X =
[[-1.16  1.42  0.66  0.86  0.85  2.03 -0.38  2.98  1.50 -3.31]
 [ 3.57 -0.67 -1.84 -1.46  0.89 -0.35 -3.02  2.28 -3.43 -3.84]
 [ 3.45  1.27 -0.59  0.35  0.41 -1.62 -2.47  0.44 -3.66  4.62]
 [-2.09 -0.53  1.13 -2.05  1.20  1.52 -3.57  1.90  1.33  2.57]
 [-3.56 -0.88  1.92 -2.88  2.02  3.19  2.31  3.43  2.49 -2.49]
 [ 3.80  2.05 -0.80 -3.93 -0.97 -2.60 -2.88  4.30 -2.35 -1.30]
 [-0.31 -0.71 -0.48 -1.86  1.46  1.28 -3.72  0.32  0.63 -1.66]
 [ 4.08 -1.71 -0.33 -1.52 -2.27 -0.69 -1.88  2.74 -3.38  2.03]
 [-3.54 -1.13 -1.96 -1.58 -0.60 -0.32  2.06 -2.81  4.02  1.06]]
The entry in the top-right corner: -3.31
The entry directly above 1.33 is -3.66
The last entry, reading row by row is 1.06
The entry just left of -1.96 is -1.13
Find the entry just left of -3.31.
1.50
The largest entry in the first column is 4.08
Find the largest entry in the first row.
2.98
Find the first entry in reading order.
-1.16
Find the entry in the bottom-left corner.
-3.54
The entry directly above 2.31 -> -3.57
Find the entry just left of 1.13.
-0.53
The third entry on the diagonal from the top-right corner -> 0.44
Find the bottom entry of the column that holds the smallest entry.
-1.58
The smallest entry in the last column: -3.84
Find the 5th entry in reading order.
0.85
Find the entry just right of 0.85.
2.03
The first entry of the largest entry's row is 3.45
The entry directly below 0.35: -2.05
The third entry on the main diagonal: -0.59
Find the fourth-last entry, reading row by row.
2.06
The entry directly above 0.35 is -1.46
Find the smallest entry in the first column.
-3.56
The entry directly below the largest entry is 2.57
The maximum -> 4.62
The 3rd entry in reading order: 0.66
Find the entry just right of 1.28.
-3.72
The entry directly below -0.53: -0.88
The third-last entry, reading row by row is -2.81
The entry directly above -2.47: -3.02
The largest entry in the last row is 4.02

a =
[[0.09, -0.49, -0.82, -0.04, -0.28, 0.73, 0.03, 0.58, -0.03, -0.06, 0.22, -0.11, 0.31, 0.24, 0.61],
 [-0.16, -0.34, -0.61, 0.31, -0.36, 0.12, 0.54, 0.69, -0.93, 0.04, -0.70, -0.74, 0.39, 0.23, 0.84],
 [0.57, 0.50, -0.06, -0.30, 0.40, -0.93, 0.10, -0.98, -0.23, 0.19, -0.36, -0.88, 0.37, -0.75, -0.05],
 [-0.89, 0.20, 0.47, 0.12, 0.25, -0.44, -1.37, -2.29, -0.14, 0.29, 1.01, 1.83, 1.15, 0.05, -1.88],
 [1.39, 0.15, 0.37, -0.26, -0.50, 0.93, -0.40, -0.18, 0.43, -1.18, 0.02, -0.29, -0.49, -0.51, -0.01],
 [-0.48, 0.39, 0.53, -0.36, 1.18, -1.01, -1.43, -0.82, 0.96, 1.58, 0.35, 0.51, -0.19, -0.40, -1.16],
 [0.36, -0.10, -0.31, 0.00, 0.45, -0.42, 0.47, 0.42, 0.11, 0.23, 0.00, -0.29, -0.07, 0.13, 0.43],
 [-0.63, -0.10, 0.46, 0.57, -0.19, -0.35, -0.35, 0.22, -0.07, -0.87, 0.43, 1.04, -0.33, 0.41, -0.29],
 [-1.45, -0.32, 0.62, 0.69, 0.17, -0.47, 0.56, 1.22, 0.02, 0.35, -0.40, 0.72, -0.49, 0.58, -0.17],
 [0.19, 0.10, 0.21, 0.34, 0.44, -0.60, 0.61, 0.68, 0.55, 0.13, 0.08, 0.18, -0.73, 0.40, 0.36],
 [1.24, 0.49, 0.42, 1.24, -0.86, -0.54, 0.45, 0.53, -0.76, -1.84, -0.89, -0.70, -1.05, 1.04, 0.90],
 [0.00, -0.60, -1.22, 0.22, -0.51, 4.06, -0.08, 0.68, -0.70, -0.14, 0.65, 0.22, 0.61, 0.77, 0.78],
 [-1.05, -0.06, 0.08, 0.76, -0.81, 0.68, 0.01, -0.09, -0.88, -0.09, -1.13, -0.33, 0.54, 0.53, -0.17],
 [1.27, 0.28, 0.61, -1.28, -0.26, 0.71, -1.26, -0.03, 0.76, -0.92, 0.62, 0.17, 0.07, -1.52, -0.77],
 [-0.08, 0.32, 0.15, -0.18, 0.47, 0.21, -0.28, -1.18, 0.99, 1.42, 0.42, 0.58, 0.21, 0.13, -1.11],
 [0.06, 0.73, -0.08, 1.07, -0.01, -0.57, -0.75, -2.15, -0.18, 0.63, 0.51, 1.29, 0.55, 1.64, -1.44]]
Indices start at 0.
The entry in row 0 and column 1: -0.49
The entry just left of -0.76?
A: 0.53
The entry at row 1, column 0: -0.16
The bottom-left entry?
A: 0.06
The bottom-right entry?
A: -1.44
The entry in the top-right corner?
A: 0.61
The entry just left of 0.07: 0.17
The entry at row 0, column 0 is 0.09
The entry at row 0, column 2?
A: -0.82
The entry at row 2, column 2?
A: -0.06
The entry directly below 1.22?
A: 0.68
The entry in row 2 and column 0?
A: 0.57
The entry directly above -1.44?
A: -1.11
The entry at row 1, column 2?
A: -0.61
The entry directly below the largest entry is 0.68
The entry directly above 0.18?
A: 0.72
The entry just left of -0.05?
A: -0.75
The bottom entry of the column that holds the largest entry is -0.57
The entry just left of -1.26 -> 0.71
The entry directly below 0.11: -0.07
The entry directly below the smallest entry: -0.18
The entry just right of the largest entry?
A: -0.08
The top entry of the column that holds the largest entry is 0.73
The top entry of the column that holds the smallest entry?
A: 0.58
